Below are the code and all the weights of a small trained network. Each question names an input and a target symbol and asks about switching units off, where a switched-off unit gives its printed mean instead of its output.

import numpy as np


def w(rows, s, z=0):
    codes = np.array(rows[::2]) - 128.0
    scale = np.full(codes.shape[1], s)
    scale[-1] = z or s
    return codes * scale


def norm(h):
    return h / np.sqrt((h * h).mean(-1, keepdims=True) + 1e-5)


def f(y):
    return y / 2 * (1 + np.tanh(0.7978845608 * (y + 0.044715 * y**3)))


def softmax(a):
    e = np.exp(a - a.max(-1, keepdims=True))
    return e / e.sum(-1, keepdims=True)


def log_softmax(a):
    a = a - a.max(-1, keepdims=True)
    return a - np.log(np.exp(a).sum(-1, keepdims=True))


def net(x, mask):
    ids = ['αγεζλξσφ'.index(c) for c in x.split()]
    T = len(ids)
    res = E[ids] + P[:T]
    u = 0
    for l in range(2):
        r = norm(res)
        for j in range(2):
            rows = slice(2 * j, 2 * j + 2)
            q, k, v = (r @ M[l][rows].T for M in (Q, K, V))
            z = softmax(np.where(np.tri(T) > 0, q @ k.T / 2**0.5, -1e9)) @ v
            o = O[l][rows]
            res = res + np.where(mask[u + j], z, o[:, -1]) @ o[:, :-1]
        u += 2
        y = f(norm(res) @ A[l][:, :-1].T + A[l][:, -1])
        res = res + np.where(mask[u : u + 8], y, B[l][:, -1]) @ B[l][:, :-1]
        u += 8
    return log_softmax(norm(res)[-1] @ U[:, :-1].T + U[:, -1])


Q, K, V, O, A, B = {}, {}, {}, {}, {}, {}
E = w([
[2,43,77],'α',
[195,140,168],'γ',
[133,110,104],'ε',
[187,71,140],'ζ',
[140,102,130],'λ',
[168,55,151],'ξ',
[197,68,112],'σ',
[91,88,199],'φ',
],0.0045)
P = w([
[110,174,129],'0',
[78,119,87],'1',
[253,87,119],'2',
[90,153,164],'3',
[84,122,59],'4',
[241,113,109],'5',
[91,151,164],'6',
[86,136,55],'7',
],0.0042)
Q[0] = w([
[112,143,145],'L0H0',
[111,119,106],'L0H0',
[103,122,136],'L0H1',
[197,119,2],'L0H1',
],0.0055)
K[0] = w([
[175,62,55],'L0H0',
[163,162,125],'L0H0',
[96,111,144],'L0H1',
[169,252,83],'L0H1',
],0.0039)
V[0] = w([
[92,206,143],'L0H0',
[87,186,199],'L0H0',
[49,221,168],'L0H1',
[250,49,185],'L0H1',
],0.0024)
O[0] = w([
[208,156,162,88],'L0H0',
[69,226,203,104],'L0H0',
[118,253,155,60],'L0H1',
[66,52,217,253],'L0H1',
],0.0026,0.00055)
A[0] = w([
[89,93,3,3],'L0N0',
[63,89,139,91],'L0N1',
[169,136,192,107],'L0N2',
[113,109,121,44],'L0N3',
[158,175,83,149],'L0N4',
[90,108,92,90],'L0N5',
[128,113,111,88],'L0N6',
[123,117,135,85],'L0N7',
],0.006,0.0018)
B[0] = w([
[88,149,255,247],'L0N0',
[142,163,55,168],'L0N1',
[139,134,226,210],'L0N2',
[123,185,116,82],'L0N3',
[108,48,80,164],'L0N4',
[79,190,138,135],'L0N5',
[61,144,58,116],'L0N6',
[136,135,128,104],'L0N7',
],0.0032,0.0011)
Q[1] = w([
[183,179,254],'L1H0',
[153,106,161],'L1H0',
[159,144,224],'L1H1',
[150,147,221],'L1H1',
],0.0083)
K[1] = w([
[118,2,197],'L1H0',
[101,120,164],'L1H0',
[70,33,220],'L1H1',
[65,22,246],'L1H1',
],0.0081)
V[1] = w([
[74,142,221],'L1H0',
[255,217,145],'L1H0',
[120,207,99],'L1H1',
[190,182,55],'L1H1',
],0.0036)
O[1] = w([
[27,20,60,226],'L1H0',
[87,255,26,154],'L1H0',
[104,224,111,13],'L1H1',
[144,243,183,2],'L1H1',
],0.0036,0.00049)
A[1] = w([
[99,103,69,213],'L1N0',
[39,183,31,57],'L1N1',
[66,56,139,59],'L1N2',
[84,200,140,211],'L1N3',
[93,90,118,250],'L1N4',
[108,85,2,170],'L1N5',
[153,156,138,122],'L1N6',
[131,157,129,137],'L1N7',
],0.0058,0.0014)
B[1] = w([
[207,195,63,196],'L1N0',
[221,175,175,195],'L1N1',
[103,125,52,234],'L1N2',
[147,84,210,199],'L1N3',
[188,166,64,249],'L1N4',
[167,253,125,207],'L1N5',
[124,100,156,124],'L1N6',
[110,89,152,123],'L1N7',
],0.0037,0.0015)
U = w([
[93,160,70,68],'α',
[45,79,126,108],'γ',
[190,208,153,125],'ε',
[139,75,114,2],'ζ',
[154,84,97,31],'λ',
[129,131,254,213],'ξ',
[151,180,55,177],'σ',
[124,55,140,215],'φ',
],0.0094,0.0037)

Each question gives the input, a string of symbols that net reads in full, and the target symbol t.
The units are the heads (2 rows each of Q, K, V and O) and the neurons (one row each of A and B). Each row of codes is followed by its name. A weight is (code - 128) times the scale printed after its matrix; where a second scale follows, it is the last column's (O, A, B and U).
mask holds one flag per unit, layer by layer, with each layer's heads first. A switched-off unit (its flag False) gives its mean, the last column of its rows in O or B, instead of its output. The means were averaged over made-up inputs and are rounded, as every weight is.
A unit's drop is (log p(t) with every unit on - log p(t) with that unit switched off) / (log p(t) with every unit on - log p(t) with every unit switched off).
The circuit of an input: a set's keep is (log p(t) with only the set's units on - log p(t) with every unit switched off) / (log p(t) with every unit on - log p(t) with every unit switched off). Starting from the 12 units with the biggest drops (on a tie, the unit counted first), units are removed one at a time, each time the one whose removal leaves the highest keep (on an exact tie, the one counted first), for as long as the keep stays at least 0.8.
circuit, biggest first: the units of the circuit, biggest drop first
unit that matters most: the unit with the biggest drop
k most important neurons: the k neurons with the biggest drops, biggest first
k most important neurons of layer l: the k neurons of layer l with the biggest drops, biggest first
which heads matter: for each layer, one digit per head in row order, 1 if its drop is at least 0.15 and else 0, layers parted by /
drop of u: that unit's drop, to one decimal
input λ ε σ γ λ, target ε: circuit, biggest first	(L0H1; L1N1; L1H1)
input ε ζ λ ζ ζ, target ξ: which heads matter	01 / 11
input γ γ ε γ ζ, target σ: circuit, biggest first	(L1N5)
input γ ε γ λ, target σ: which heads matter	00 / 00
input ε φ λ σ σ γ φ γ, target ξ: 4 most important neurons	(L0N4; L0N2; L0N0; L0N1)
input ε φ γ γ α γ γ φ, target ξ: 2 most important neurons	(L1N3; L0N4)
input γ φ γ λ, target σ: 3 most important neurons of layer 0	(L0N0; L0N1; L0N4)
input ε γ α γ ε ζ σ ζ, target ξ: 2 most important neurons	(L0N2; L0N0)
input ε φ ζ ε γ α λ ξ, target ξ: 3 most important neurons	(L0N2; L0N6; L0N0)
input γ γ σ ε, target ε: circuit, biggest first	(L0N1; L1N1)
input ξ ζ φ λ, target φ: which heads matter	01 / 10
input λ γ ε ε φ, target ε: 2 most important neurons	(L1N1; L0N0)
input ε γ ξ ζ φ, target ξ: 2 most important neurons	(L0N4; L1N3)
input φ ξ α λ, target φ: which heads matter	00 / 10
input ε α φ ε ε, target ξ: 2 most important neurons	(L0N0; L1N3)
input ε γ ε ξ ε α, target ξ: 4 most important neurons	(L0N0; L0N4; L1N3; L0N5)
input ε ζ ξ γ σ, target ξ: unit that matters most	L0H1
input ε λ γ ε γ α, target ε: drop of L0H0	0.1
input ε ε σ ε γ ξ γ ξ, target ξ: drop of L0H1	1.2
input ε φ σ φ γ, target ξ: drop of L0N0	0.1
input ε α γ γ λ, target ξ: drop of L0N2	0.1
input γ ε ζ ζ φ, target σ: most important neuron	(L0N1)
